Each row of numbers stands for one node and depends on some of the facts below. Use the named rows to name the rest.

How the nodes are related:
brerada {χ=c, Ω=garok, β=96}
flagan {χ=c, β=851}
stadris {χ=b, β=207, τ=klefim flituflem}
drudres {χ=b, β=531, τ=braflen}
dibri {χ=a, β=176}
treri {χ=a, β=96}
taven {χ=a, β=851, τ=fenun klepuflim gusa matem lebru risan}
klepuflim {χ=c, β=176, τ=stezu}
kisoga {χ=b, Ω=zefli, β=96}
radek {χ=b, Ω=stono, β=851}
saskun {χ=c, Ω=brofo, β=176}
sogo {χ=c, β=679}
stifol {χ=a, Ω=mutros, β=851, τ=gusa fosel trevek}
gudral {χ=a, Ω=rimi, β=176, τ=guplos}
klefim {χ=b, Ω=drofle, β=176}
grobe {χ=a, β=207, τ=guplos}
mutros {χ=a, Ω=kisoga, β=96}
dotrus {χ=a, Ω=brerada, β=96, τ=flagan}
fenun {χ=b, Ω=vovo, β=176, τ=guplos}
rimi {χ=c, Ω=lavifla, β=679}
klisis {χ=c, β=679}
drurefis {χ=b, β=176, τ=graflun}
grere {χ=c, β=851, τ=flosolom}
fliski {χ=c, Ω=vigren, β=851, τ=guplos gudral}
brofo {χ=b, Ω=futruza, β=851}
tupedre {χ=b, β=531, τ=drevar runal gusa}
brugo {χ=a, Ω=sogo, β=531}
drepa {χ=b, β=207}
klebrer {χ=a, Ω=rupluk, β=207, τ=braflen stadris fliski}
boklin {χ=b, Ω=bosam, β=531}
flove {χ=b, Ω=zedril, β=851, τ=zupon lebru flosolom}
fosel {χ=a, β=851, τ=kobipluk vebro}
flosolom {χ=c, β=176, τ=braflen}
kabrun {χ=b, β=531, τ=klebrer}
skeretum {χ=a, Ω=fulu, β=851}
natru {χ=a, β=851, τ=lebru stidror}
kaplok {χ=b, β=96, τ=natru}
fulu {χ=b, β=207, τ=fenun drevar}
stutek {χ=c, Ω=fliski, β=96, τ=fulu}
kloreli {χ=b, Ω=runal, β=207}
trevek {χ=a, Ω=stekim, β=679}
graflun {χ=b, Ω=flaka, β=96, τ=grere}
voskul {χ=a, β=531}
tobi {χ=c, β=96}
skudram {χ=a, Ω=fogral, β=96}
dimon {χ=c, Ω=dotrus, β=851}
greski {χ=c, β=531, τ=stidror fliski}
rinor {χ=c, β=96, τ=futruza}
tilen {χ=a, β=96}
kizon {χ=a, β=851, τ=bromisti rinor}
futruza {χ=b, Ω=dibri, β=531, τ=klefim}
dokil {χ=b, β=96}
bosam {χ=b, Ω=gribaga, β=207, τ=drevar}
tuplitik {χ=a, β=679}
sokloden {χ=a, β=531, τ=govobe guplos lebru}
lapi {χ=c, β=531}
runal {χ=b, Ω=natru, β=176, τ=braflen gudral}
govobe {χ=a, Ω=stadris, β=679}
fiple {χ=c, β=207}
fabal {χ=b, β=679, τ=flagan greski}
kufen {χ=a, β=679}
guplos {χ=a, Ω=gropos, β=96}
garok {χ=a, Ω=ruflim, β=96, τ=fabal gudral}
skaplemik {χ=a, β=207}
lebru {χ=b, β=679}
gusa {χ=c, Ω=greski, β=851}
flituflem {χ=a, β=531, τ=flagan klefim}
braras {χ=c, Ω=rotam, β=531}
klubutri {χ=a, β=679, τ=gribaga grere}
gropos {χ=a, β=207}
zugru {χ=a, Ω=kanas, β=207, τ=zupon stutek}
kobipluk {χ=b, β=207}
bogabus {χ=c, Ω=viligre, β=176}
skestos {χ=b, β=96}
drofle {χ=a, β=176}
skebam {χ=a, β=176, τ=guplos lebru}
drevar {χ=c, β=679, τ=gudral}
zupon {χ=a, β=531, τ=govobe fulu klefim guplos greski zefli gudral}
vebro {χ=c, β=176, τ=lebru gudral risan}
bretok {χ=b, β=96}
numol {χ=c, β=851, τ=risan}
risan {χ=b, Ω=nutrotre, β=96, τ=guplos}
vanok {χ=a, β=207}
rupluk {χ=c, Ω=risan, β=851}
tratoval {χ=b, β=176}
vaplir {χ=a, Ω=fluskar, β=207}
bobrobe {χ=c, β=851}
zefli {χ=c, Ω=soflam, β=679}
vovo {χ=a, Ω=guplos, β=679}
bresku {χ=b, β=531}
brodi {χ=c, β=531}
goklalu {χ=a, β=176}
stezu {χ=b, β=176, τ=stadris}
kanas {χ=b, Ω=dimon, β=207, τ=gudral}
pevek {χ=c, Ω=klebrer, β=679, τ=tupedre trevek}
plabrale {χ=b, Ω=mido, β=176}
roro {χ=a, Ω=pevek, β=531}
dobam {χ=c, Ω=grere, β=531}
rotam {χ=a, β=531}
zibredol {χ=a, β=96, τ=soflam}
lukam {χ=a, Ω=fluplen, β=679}
flemil {χ=b, Ω=radek, β=531, τ=skebam runal}
vigren {χ=a, Ω=tupedre, β=207}
satrul {χ=b, Ω=zugru, β=96}
lavifla {χ=a, Ω=gusa, β=176}
ruflim {χ=c, β=207, τ=gudral risan}
stekim {χ=b, β=96, τ=stidror}
stono {χ=a, β=207, τ=skebam gudral}
povom {χ=a, β=851, τ=skaplemik fliski}
pogrir {χ=c, β=679}
viligre {χ=b, Ω=skestos, β=679}
kitromur {χ=a, β=207, τ=drevar guplos tupedre gudral}
matem {χ=c, Ω=treri, β=96, τ=fluplen dotrus ruflim}
fluskar {χ=a, β=679}
zedril {χ=a, Ω=lukam, β=679}
stidror {χ=a, β=679, τ=flituflem}
mido {χ=b, β=176}
trizer {χ=b, Ω=klisis, β=176}
raso {χ=a, β=96, τ=zefli}
dibilo {χ=b, β=851}
boru {χ=c, β=176}
soflam {χ=a, β=207, τ=braflen govobe kabrun stono}
kaso {χ=a, β=851}
gribaga {χ=b, Ω=bretok, β=679, τ=futruza kobipluk}
fogral {χ=b, β=531}
nutrotre {χ=a, Ω=plabrale, β=176}
plemeki {χ=a, β=679, τ=futruza}
fluplen {χ=a, Ω=kufen, β=176}
grakli {χ=b, β=679}
bigrim {χ=b, β=851}
braflen {χ=a, β=531, τ=drevar}
bromisti {χ=c, β=176, τ=skaplemik}
flaka {χ=a, Ω=brodi, β=531}
grutrok {χ=c, β=851, τ=bigrim}

Some rows with their names:
[  0  43  80 -18  -2   0  -1 -33 -33  58  -2 -15  21  27  -8  10   1  10
 -11 -23  26  -4  -3 -23  67 -64  33  10 -39   0 -29   5  32  -6  26   7] -> flituflem
[-16  47  79 -32  -5  12  12 -45 -23  40  -2  -8   9  32   9  -2 -23  24
   7 -13   5  24  14  -8  58 -78  40   9 -29   2 -33  -3  29  -5  10 -25] -> klepuflim
[ -2  24  61 -42  -4   9   7  21  -9  -5 -30 -34  24  17 -29  11 -50 -18
   3  23  52  -6   6  -9  31 -13  16  15 -36   2 -23 -18  -4   1  12   4] -> flemil
[-12  40  54 -42  -7   8  26   0   8 -15 -22 -40  11  21 -31   0 -58 -14
  18  18  37  30   8   0  33   2  17   1 -28   1 -21 -14   4  -7  10   8] -> radek
[ -2  38  56 -24 -14   9   1 -40 -23  51   4 -19  10  12   9   3  -7  -2
 -14 -15   1  -5  10  -6  59 -45  35   2 -43  -3 -22   8  32 -27   7  26] -> rotam
[  6  12  52 -51  11  29  12  13 -68   4  10 -40  12 -11 -62  26 -20  -2
 -11  39   7 -57  21  32  53  23 -11   4 -54 -26  -5 -46  -7  -6  16 -55] -> lukam
[-15  28  62 -35  -7  -9  25 -31  -2 -10 -14 -44   4  11 -23  -4 -38  -5
  22  15  31  21  17  -3  27   0  16  -5 -26   0 -23  -8   4  -5  11  -4] -> gusa
[-10  22  64 -40  -6  -2  11 -37 -33 -19 -21 -19   7  20 -27  -7 -45  -2
  38  25  39 -19  14  -6  10 -22  11  12  -2  19 -34 -27  -7  11   2 -15] -> fliski
[-15  40  65 -50   0   8  42   9  11  -4  -7 -32   7  23 -40   4 -61 -19
  10  36  47  34   9   2  47 -20  24   3 -46  -3 -28 -19  15  -1   8  -7] -> klefim
[ -8  20  48 -14 -16  -9  43  50 -41 -44 -25 -48  -4  -3 -30 -14 -59   8
 -10   9  34   2  22  20  28 -26  12 -17 -57  15 -30  -5  31   4  41   9] -> rupluk
[ -7  16  67  -9  -9   4  29 -33 -15 -20 -26 -45  11  13 -20   6 -25   4
   8  27  70   5  -6  19  22 -10  24   9 -16   1 -28  32  37 -20 -27  48] -> flaka
[ -6  10  76 -41  -8  28  12   9 -35  34   9  -6   6  18  -7  34 -10  22
 -15  14   7 -67  33  28  89 -53  20  14 -33 -21 -19  13  66 -38 -17 -17] -> pogrir
[  2  26  52 -35 -11   2  16 -70 -29 -13 -11 -23   5   7 -52   2 -28 -29
  10  21  43 -18  -1   0  24   4  12   5 -21   8 -27 -19   8 -10   0  25] -> guplos
[ -9  50  78 -31  -7  21   9  32 -15  46  -9 -18  19  44 -18  21 -29  48
  -1  -6  35 -55  10  -8  85 -65  21  19 -12  -5 -24   6  56 -28  10  -9] -> stekim
[ -6  51  57 -32 -21  30   3  -8  -1  31 -17 -24  15  36 -12  16 -31  30
 -10 -25  11 -34  12   4  65 -48  34  13 -18  -6 -20  14  49 -42   8   9] -> dokil
[ -1  44  44 -36 -20   5  -6 -23  11  45  -6  -4  20  22  16   5 -25 -49
 -22 -29   3  44  11 -20  52 -48  41   4 -68   0 -21 -14  12 -22  19  26] -> fogral
[  2  30  64 -38 -15  27   0  -9 -21  22  -6   6  24  22  -1  31 -22 -27
 -26 -12   7  -4  23  12  66 -55  44  10 -48 -21 -20  -9  44 -30  -4   5] -> lebru
[-10  49  51 -41 -19   8 -12 -55 -26  33  -5 -23  12  16  -5   5   0  25
 -19 -50 -19 -13  17  -3  48 -40  28   2 -32  -8 -12  -9  16 -25  37 -22] -> tobi
[ -2  65  34 -61 -19  23 -12  13 -28  60  -2 -32  15  21 -33  12 -20  36
 -15 -35 -25 -46  25  -3  71 -31  13   3 -49  -9  -3 -44   4 -25  52 -53] -> skestos

Rows to name:
No name comes twice in this set of rows, the named rows included.
[ -8  42  69 -34  -1   3  21  -4  -1  -2 -28 -33  17  32 -36   1 -59   1
  25  14  50  22   3 -11  30 -18  17   6 -18   4 -27 -24   7   7  15  -9]	flove
[ -5  27  77 -26   3  -5  25  24  -2   5 -24 -25  32  23 -30  13 -41 -20
   6  32  82  11  -4 -23  44 -19  22  14 -30  -5 -28  -3  12   4  13   5]	futruza
[ 12  24  46 -22 -18  -6  26  60 -65 -40 -36 -12  11   7 -52  -1 -65 -22
 -18   5  61 -44  17  16  24 -41  19   1 -50  27 -41 -37  25   5  38   0]	risan

The same nodes again, as new rows of numbers:
Named rows:
[ -3   8 -31  11  -1  -3   2  11 -11  17  -8   0  13  -5  -4   7 -10   6
  10   5  -7  25   0  -6  -8   8  11 -11] -> natru
[  5   4   2   9 -10   3  -8  -4   2   1 -24  11  10   2   2  -7 -15   2
   1   9 -14  -4 -11   9   1   1  -5  23] -> plemeki
[ -2   2  -5   2  -2 -11   1   6   5  10 -10   2   2   2  -7  -5  -8  -4
   1  11  -3  10  -2  -4  -8  -2  -1  -5] -> lavifla
[ -3  -7   1  17  -5   6 -10   0   4   0 -34  13  11   1  -2  -8  -9   7
   0  10  -6  -3 -13   2  -4   8  -7  18] -> tilen
[ -7  10 -24  17   3  23 -19   2  22 -16 -88  -2  15  -6  19  25 -17  12
 -24   1 -10   2   1 -37   1 -18 -42   9] -> dotrus
[ -8  14 -24  23  -6  29 -24  -3  18 -18 -81  10  24   6  21  26 -24  15
 -31  10 -20  11 -10 -49  18 -24 -34   0] -> garok
[ -6  -4  -5  -2  18   1   2  -7  13  24  19  -2   4   0   1 -11   1 -14
 -15  11  10   5  -1  -4   8 -16 -13   6] -> flove
[ -3   7   8  13  -5   0 -11  -3   8   2 -18   5  11   2  -1 -11 -15   4
  -3   2 -15  -6  -2   5   9   3  -8  18] -> gribaga
[ -1  10  -3   3   2 -11  -2   6   9  15   4  -1   5   3  -5  -8  -9  -2
  -6   2  -6   7   2  -2   1  -6  -6  -5] -> stezu
[ -3   4   3  -3  11 -12  -2  -4  19  19  10  -2   1   5  -4 -13  -3 -10
 -17   6  -1  -5   0   0   0 -19 -15   6] -> klefim
[ -6   3  -1  20 -11   9 -15  10   0  -1 -32  10  16  -2  -6  -6 -19  18
   9   3 -18   7  -5   2  -1  19   0   6] -> skestos
[ -5  -2   9  -5  10  -8  -3  -1  18  16   8   0  -2   5  -6 -15  -3 -11
 -13  11   4  -1  -2  -4   0 -14 -13   2] -> trizer
[ -6   4  -2  20 -11   9 -16  10   0  -1 -30   9  17  -2  -6  -5 -19  18
  10   2 -18   7  -5   2  -1  19   1   5] -> bretok
[ -2   4   6  17  -4  -4 -14   1  10   4 -21   7  11   2  -2 -11 -10   7
  -8   0 -10  -6  -6   5   4   1 -13  14] -> lebru
[-12   1 -15   7  14  -6   3   3   4  25  -2  -7  10   3  -4   3  -5  -1
  -6   1  -5  11  -8  -3  -8  -1   1  -1] -> flagan
[ -7   2   6   1   4 -10   3   7   9  13  -7  -2   4   9  -8  -4 -10  -2
  -4   5  -7  10  -9  -3  -6   3   1  -4] -> boru
[ -1   1  11  17  -5  -2  -5   0   8   4 -26   7  11   8   0  -6 -11   6
  -9  -1  -9  -2 -17   7   4   6  -8  16] -> drevar
[-20   8  -9  16   3  30 -23   1  25 -16 -83   1  21   9  14  27 -26  15
 -28   5 -21   7 -12 -48   8 -16 -34   2] -> brerada
[  2   2 -29  19   3  10  13  12   7  14 -20   1  23   5  -4   2 -20  19
   3   3 -24  17  -1   1  -5  18   8 -11] -> greski

Name these rows:
No name comes twice in this set of rows, the named rows included.
[  5   2   0  17  -9  -3  -8   0   4   1 -29  11  10   2   2  -8  -9   4
  -5   5  -7  -2 -12   7   1   3  -9  16]	stidror
[-15  -4  -7   2  13   0   3   5   4  21  -1  -5   7   3  -7   1  -7  -2
  -1   8  -3  15  -8  -6  -8   3   4  -4]	bobrobe
[-14  -1 -13   2  12  -2  -5   6   6  21   4  -4   7  -2  -9  -3  -7  -1
   0   8  -3  11   4  -8  -9  -3  -1  -6]	bigrim
[ -2 -10  15  14   8   4  -5  -9  17   9 -21   8   9   9   5 -13  -3  -1
 -21   5   0 -13 -22   8   7  -5 -20  28]	stutek
[ -2 -11 -14  10  14  11  13   5  18  15 -16   1  15   7  -6  -6 -15  10
  -5  12 -14   6  -5  -1  -7   9  -1  -3]	lapi
[ -1   6  25  17 -23 -42  -7 -11 -19  27  58  29  10  29 -16 -35  -1 -12
  -1  18 -11   6 -36  25  16  -4  33   5]	klebrer
[ -9   1 -13   4  12  -2   5   2   2  24   3  -5  10   4  -2   2  -6  -2
  -4   4  -4  14  -9  -2  -5  -2   2   0]	fliski
[  4  -4 -23  13  11  11   9   4  18  17  -5   3  16   2  -1 -10 -12  10
  -8   9 -12   5   6   1   1   1  -7  -5]	kabrun
[-22  36 -14  13 -11   1 -24  11   8 -11 -62  -7  19  12  11  39 -29  11
 -22  -5 -27  30  -9 -56  11 -20 -17 -24]	ruflim
[  2   0   4  17  -5  10 -11   0   7   3 -19  12  12   1   3 -12 -11   8
  -7   5  -6   0 -11   7  11   5 -11  14]	kaplok
[-12  -5  18  16   9   2  -1 -18  18   0 -15   2  15   3   2 -19  -8  -7
 -13   8  -4 -17  10   0  32   2 -19  32]	graflun
[-13  -5  -5   1  11   3   4   5   3  19   0  -3   7   3  -6   0  -8  -3
   0   9  -1  18 -10  -7  -5   4   5  -4]	grutrok
[ -3 -11   1 -11  27  27  -9   7  40 -10 -82 -23 -13 -29  12   9  -2  -3
 -16  -6  22 -19  21 -14 -20  -8 -65  32]	satrul

Now the same nodes, written a new way:
Some nodes and their rows:
[ -9  13  19  -2  -5  -4 -19   6   7  -4  -3  10   1  -4  -4  -5  13  -1
 -19   1   4 -14 -15   4 -39  -3  -8  -7] -> fenun
[  8  -8  -1  -8   1  -3  -1   2  -3   1  -2   1  -5   0   3   5  -2  -6
  -4   0 -13  -8   6   0  15  -3   3 -10] -> vanok
[ -7   5   4   6   4  13  -3   4   3   8  -3  -4  -7   8  -5   3 -10   2
  -8   8  11   3   1   3  -7  -2  -8   1] -> drurefis
[  4  -3  -5  -9  -3 -13  -7 -11  -5 -12   1  -6 -12 -12  -4 -15  -6  -8
  11  -8  -5  -9  -8  -2   5   2   2   9] -> flituflem
[-25  19  39 -26  16 -34  -4 -21   6  -1  22   2 -25  35 -15   9 -13  -7
 -34   7 -36 -66 -10  -9 -20  -3  -7   2] -> roro
[ 17   1 -24   2  -4  28  12   0  10   1  -5  -7 -14  -6  -2   7   3   7
   6  -8  16  12   1 -10  10  -3  14   6] -> fulu
[  7  -2 -12  -6   3 -14  -8  -8   1 -15   6  -2 -16 -11  -2 -17 -10  -2
   6  -5   7   1  -5  -1  -2   4   0  10] -> zupon
[ 0 -3  0 -4  5 -3 -1  2 -5  6 -2  4  7  4  2  1  5 -4 -5  3 -7 -3 11 -2
  9  0 -1 -9] -> goklalu
[ -5  -8  -6  35  -5 -11   2  13 -14  -7  -7  10  41 -11  13 -10  10 -10
  28   9  14  -2  -9  17   4   3 -32  -6] -> dimon
[-1 -3 -1 -5  4 -7  3  0 -7  0 -3  3  2 -1  2  2 -7 -4  0 -1 -8 -3  7  0
 16  1 -1 -4] -> lukam
[-26   3  19 -12  -3 -10 -10   2   4 -11   6   6 -15  -4  -5  -8 -28 -11
   1  -2  -8 -18 -20   6 -17   1 -15   7] -> boklin
[ -3  -4  18 -17   1 -17 -17   4  -1  -5  -1   8  -6  -3  -1   3   0 -12
 -16   2 -18 -28  -1   7  -7  -5  -6 -16] -> vaplir
[-22  10  21  -7  -3  -1 -11   8   4  -2  -2   6   5   9  -2   1   1  -6
 -17   7  -7 -13 -11   5 -21  -2  -9  -8] -> trizer
[  7  -2 -15  -4   6 -14  -8  -5   6 -15   6   1 -13 -12   1 -14 -13   3
   7  -3  10   4  -4   2   2   5   0  12] -> sokloden
[  4  -1   9   3  -1  18   0   3   1   8   0  -3 -25  -4 -10   4  -4  -2
  -3  -4  -5  -3  -8  -1  -6  -8  -3  -1] -> kobipluk
[-14  11  21   8  12 -26 -24   7  -2   0   1  14  11   7  -1 -13  10   3
 -28  19  10 -14   1   9 -34   4 -17 -11] -> stifol
[-11   6  -2  -3  -3  11   4   3   3   5  -2   1   0   6   0   3 -12   0
   1  -1   1   2  -4  -2   6   0  -2   3] -> grakli
[  1   5   2   2  -5  12   5   0   1   3  -6   1  -5 -12  -9   0   7  -2
   2 -12   2   0 -11  -9  -8  -2   2   5] -> lebru
[  7 -13 -20   6   3   5  25  -8  -1  -4  10  -8  -1   1   4   3 -19   4
  32  -5  -3  21   0  -2  29   3   9  18] -> brodi

Which node is each row?
No name comes twice in this set of rows, the named rows included.
[  6   5  -4  -4  -2  11  -5   6  13  -3  -1   1 -14  -2  -1   3  -5  10
  -7  -1  11   6  -7  -1 -13  -4   0   2]	bosam
[ 10 -10 -25  -5   6   2  18  -7  -6  -2   2  -4  -9  -5  -1   2 -20  -5
  22 -10  -4  10   7  -8  40   5   4  11]	rotam
[  1   9  -2   7   2  15   0   4   8   2  -2   4  -4  -2  -4   2   3   8
  -8   1  16   6  -6  -3 -15  -1   1   2]	runal
[ 17   1 -20  -3 -10  29   8  -3   4   3  -8 -15 -12  -5  -2   2   6   1
  12  -6  11  12   0  -8  10  -4  13   6]	stadris
[ -6   0  17   2  10 -20 -11   4  -4  -1  -3  14 -10  -8  -8  -2   2  -4
 -15  -4 -14 -18  -6   3 -14  -1  -7  -8]	trevek
[-19   7  21  -2   6 -19 -14   6  -9   5  -5  10  24   8   1  -6  15  -8
 -19  11 -10 -18   5   2 -16   4 -16 -13]	skeretum
[ 18  -1 -12  -1   5  -4  -8   2   8  -7   1   2 -11  -2   3  -2   0   5
 -13   2  14   2   4   3  -4  -1   3  -5]	kitromur
[ 12  -2 -34   4   7  21  18  -3  10  -3   8  -4 -19  -8  -6   2 -25  10
  21 -12  15  26  -5 -10  17   5   5  24]	tupedre
[  3   1   5   9  -5  -4   0   0   3   0   5  -2  12   2   3   1  16   8
   3   2   3   3  -2   3 -13  -2   4   0]	klepuflim
[-13   9   8  -6   1 -11 -17   2  13 -18   5   7 -16  -7  -3 -13 -23   2
  -7  -1  11  -7 -22   7 -30   1 -15  11]	flemil
[ -2   0   7  22   5   2   9   2  -3  10   2   6  22   2  -2   0  20  10
   4   0   3  13   1  -2 -13   3   0   0]	gusa
[ -9   5   4   6   7  -8 -11  -1 -14   7  -7  -7  13  11  -1 -10  12  -2
 -11  14   4  -3  13   3  -3   4  -8  -4]	kizon
[ 13   5 -25  -4 -11  25  11  -5   6   1  -6 -14  -6  -2   4   6  -2   3
  11  -3  15  17   0  -8  12  -3  14   7]	stekim

